Here is a tiny trained network, its code and every weight. The questions are about switching its units off for an input and a target symbol, where a switched-off unit gives its printed mean instead of its output.

import numpy as np


def w(rows, s, z=0):
    codes = np.array(rows[::2]) - 128.0
    scale = np.full(codes.shape[1], s)
    scale[-1] = z or s
    return codes * scale


def norm(h):
    return h / np.sqrt((h * h).mean(-1, keepdims=True) + 1e-5)


def softmax(a):
    e = np.exp(a - a.max(-1, keepdims=True))
    return e / e.sum(-1, keepdims=True)


def log_softmax(a):
    a = a - a.max(-1, keepdims=True)
    return a - np.log(np.exp(a).sum(-1, keepdims=True))


def net(x, mask):
    ids = ['ΛΞΣΩαβγδζηθμφψ'.index(c) for c in x.split()]
    T = len(ids)
    res = E[ids] + P[:T]
    u = 0
    for l in range(3):
        r = norm(res)
        for j in range(2):
            rows = slice(2 * j, 2 * j + 2)
            q, k, v = (r @ M[l][rows].T for M in (Q, K, V))
            z = softmax(np.where(np.tri(T) > 0, q @ k.T / 2**0.5, -1e9)) @ v
            o = O[l][rows]
            res = res + np.where(mask[u + j], z, o[:, -1]) @ o[:, :-1]
        u += 2
    return log_softmax(norm(res)[-1] @ U[:, :-1].T + U[:, -1])


Q, K, V, O = {}, {}, {}, {}
E = w([
[93,59,188,73,85],'Λ',
[238,177,116,198,165],'Ξ',
[115,120,167,133,144],'Σ',
[130,138,162,123,160],'Ω',
[198,114,40,102,153],'α',
[84,64,139,133,221],'β',
[164,115,142,131,127],'γ',
[138,148,123,124,124],'δ',
[111,88,98,223,86],'ζ',
[190,216,151,19,134],'η',
[162,117,108,135,114],'θ',
[141,91,131,123,122],'μ',
[90,255,232,144,117],'φ',
[142,136,138,125,128],'ψ',
],0.008)
P = w([
[7,51,86,174,178],'0',
[104,114,97,137,118],'1',
[116,118,97,136,100],'2',
[92,110,99,140,108],'3',
[81,113,99,136,111],'4',
[76,113,100,142,113],'5',
],0.0014)
Q[0] = w([
[143,76,80,29,111],'L0H1',
[98,82,183,117,196],'L0H1',
[22,116,188,108,254],'L0H2',
[85,79,138,58,187],'L0H2',
],0.006)
K[0] = w([
[81,83,86,134,45],'L0H1',
[168,69,137,202,163],'L0H1',
[254,143,210,113,115],'L0H2',
[227,122,157,140,71],'L0H2',
],0.0052)
V[0] = w([
[133,64,122,64,83],'L0H1',
[113,107,81,196,104],'L0H1',
[82,152,2,183,164],'L0H2',
[114,226,113,96,162],'L0H2',
],0.0031)
O[0] = w([
[100,124,227,98,115,5],'L0H1',
[174,207,182,193,169,85],'L0H1',
[3,90,102,124,152,81],'L0H2',
[156,111,105,152,218,142],'L0H2',
],0.0035,0.0014)
Q[1] = w([
[177,5,224,232,121],'L1H1',
[244,243,138,211,157],'L1H1',
[173,64,27,184,7],'L1H2',
[142,103,225,52,160],'L1H2',
],0.0033)
K[1] = w([
[176,27,179,166,80],'L1H1',
[31,185,4,197,8],'L1H1',
[150,43,47,110,237],'L1H2',
[43,220,183,180,149],'L1H2',
],0.0034)
V[1] = w([
[183,113,219,163,174],'L1H1',
[147,73,90,143,44],'L1H1',
[75,255,125,119,62],'L1H2',
[98,83,93,185,141],'L1H2',
],0.0031)
O[1] = w([
[5,165,69,130,126,252],'L1H1',
[188,139,46,190,172,58],'L1H1',
[128,94,124,230,4,45],'L1H2',
[203,193,190,129,147,140],'L1H2',
],0.0028,0.0016)
Q[2] = w([
[145,201,154,150,66],'L2H1',
[212,207,126,185,130],'L2H1',
[186,54,101,144,113],'L2H2',
[246,126,67,174,3],'L2H2',
],0.005)
K[2] = w([
[196,254,128,96,156],'L2H1',
[79,209,145,188,179],'L2H1',
[118,46,194,158,177],'L2H2',
[189,123,215,202,182],'L2H2',
],0.005)
V[2] = w([
[99,217,84,205,121],'L2H1',
[95,205,190,139,143],'L2H1',
[165,226,165,157,175],'L2H2',
[139,1,198,188,159],'L2H2',
],0.0034)
O[2] = w([
[109,49,228,3,176,143],'L2H1',
[158,1,44,228,97,214],'L2H1',
[107,91,169,194,39,250],'L2H2',
[8,195,38,76,87,173],'L2H2',
],0.0031,0.0016)
U = w([
[190,183,156,5,90,81],'Λ',
[186,35,186,92,126,186],'Ξ',
[135,125,115,118,91,3],'Σ',
[255,149,105,230,164,204],'Ω',
[144,129,103,85,157,50],'α',
[120,144,123,119,133,40],'β',
[51,220,53,61,95,172],'γ',
[21,59,93,108,253,174],'δ',
[66,54,162,41,45,154],'ζ',
[141,142,149,93,149,91],'η',
[77,227,230,181,61,164],'θ',
[124,152,142,100,123,86],'μ',
[157,67,130,118,134,87],'φ',
[69,40,97,240,70,151],'ψ',
],0.0073,0.0025)

Each question gives the input, a string of symbols that net reads in full, and the target symbol t.
The units are the heads (2 rows each of Q, K, V and O). Each row of codes is followed by its name. A weight is (code - 128) times the scale printed after its matrix; where a second scale follows, it is the last column's (O and U).
mask holds one flag per head, layer by layer. A switched-off head (its flag False) gives its mean, the last column of its rows in O, instead of its output. The means were averaged over made-up inputs and are rounded, as every weight is.
A unit's drop is (log p(t) with every unit on - log p(t) with that unit switched off) / (log p(t) with every unit on - log p(t) with every unit switched off).
The circuit of an input: a set's keep is (log p(t) with only the set's units on - log p(t) with every unit switched off) / (log p(t) with every unit on - log p(t) with every unit switched off). Starting from all 6 units, units are removed one at a time, each time the one whose removal leaves the highest keep (on an exact tie, the one counted first), for as long as the keep stays at least 0.8.
circuit, biggest first: the units of the circuit, biggest drop first
which heads matter: for each layer, one digit per head in row order, 1 if its drop is at least 0.15 and else 0, layers parted by /
drop of u: that unit's drop, to one decimal
input ψ φ δ, target ψ: circuit, biggest first -> L1H2; L0H2; L2H1
input δ Ξ Ξ Ξ δ, target δ: circuit, biggest first -> L0H2
input Ξ Ξ γ Ω θ ψ, target Ξ: which heads matter -> 00 / 00 / 11
input β φ Ξ Ω, target ψ: which heads matter -> 00 / 01 / 00
input Ω Σ γ ζ Ω δ, target Ω: circuit, biggest first -> L2H2; L1H1; L1H2
input Ω α ψ, target Ω: which heads matter -> 00 / 10 / 11
input β η Λ Ξ μ, target γ: circuit, biggest first -> L2H1; L2H2
input ζ δ Ξ γ, target ζ: which heads matter -> 11 / 01 / 11
input ψ Σ ψ, target ψ: circuit, biggest first -> L0H2; L1H2; L2H1
input γ Ω Ω γ, target γ: which heads matter -> 11 / 11 / 01
input Ω α δ α δ, target Ω: which heads matter -> 00 / 10 / 01
input δ Ω β ψ, target δ: which heads matter -> 01 / 00 / 00
input Ξ ψ γ ζ φ δ, target Ξ: circuit, biggest first -> L2H2; L2H1
input Ω θ μ, target γ: circuit, biggest first -> L2H1
input δ Ξ θ, target δ: which heads matter -> 01 / 00 / 10
input Ξ Ω φ ψ, target Ξ: drop of L2H1 -> 0.2
input δ Ω θ δ γ, target δ: drop of L0H1 -> 0.0
input Ω ζ γ γ Ω, target θ: drop of L0H1 -> 0.6
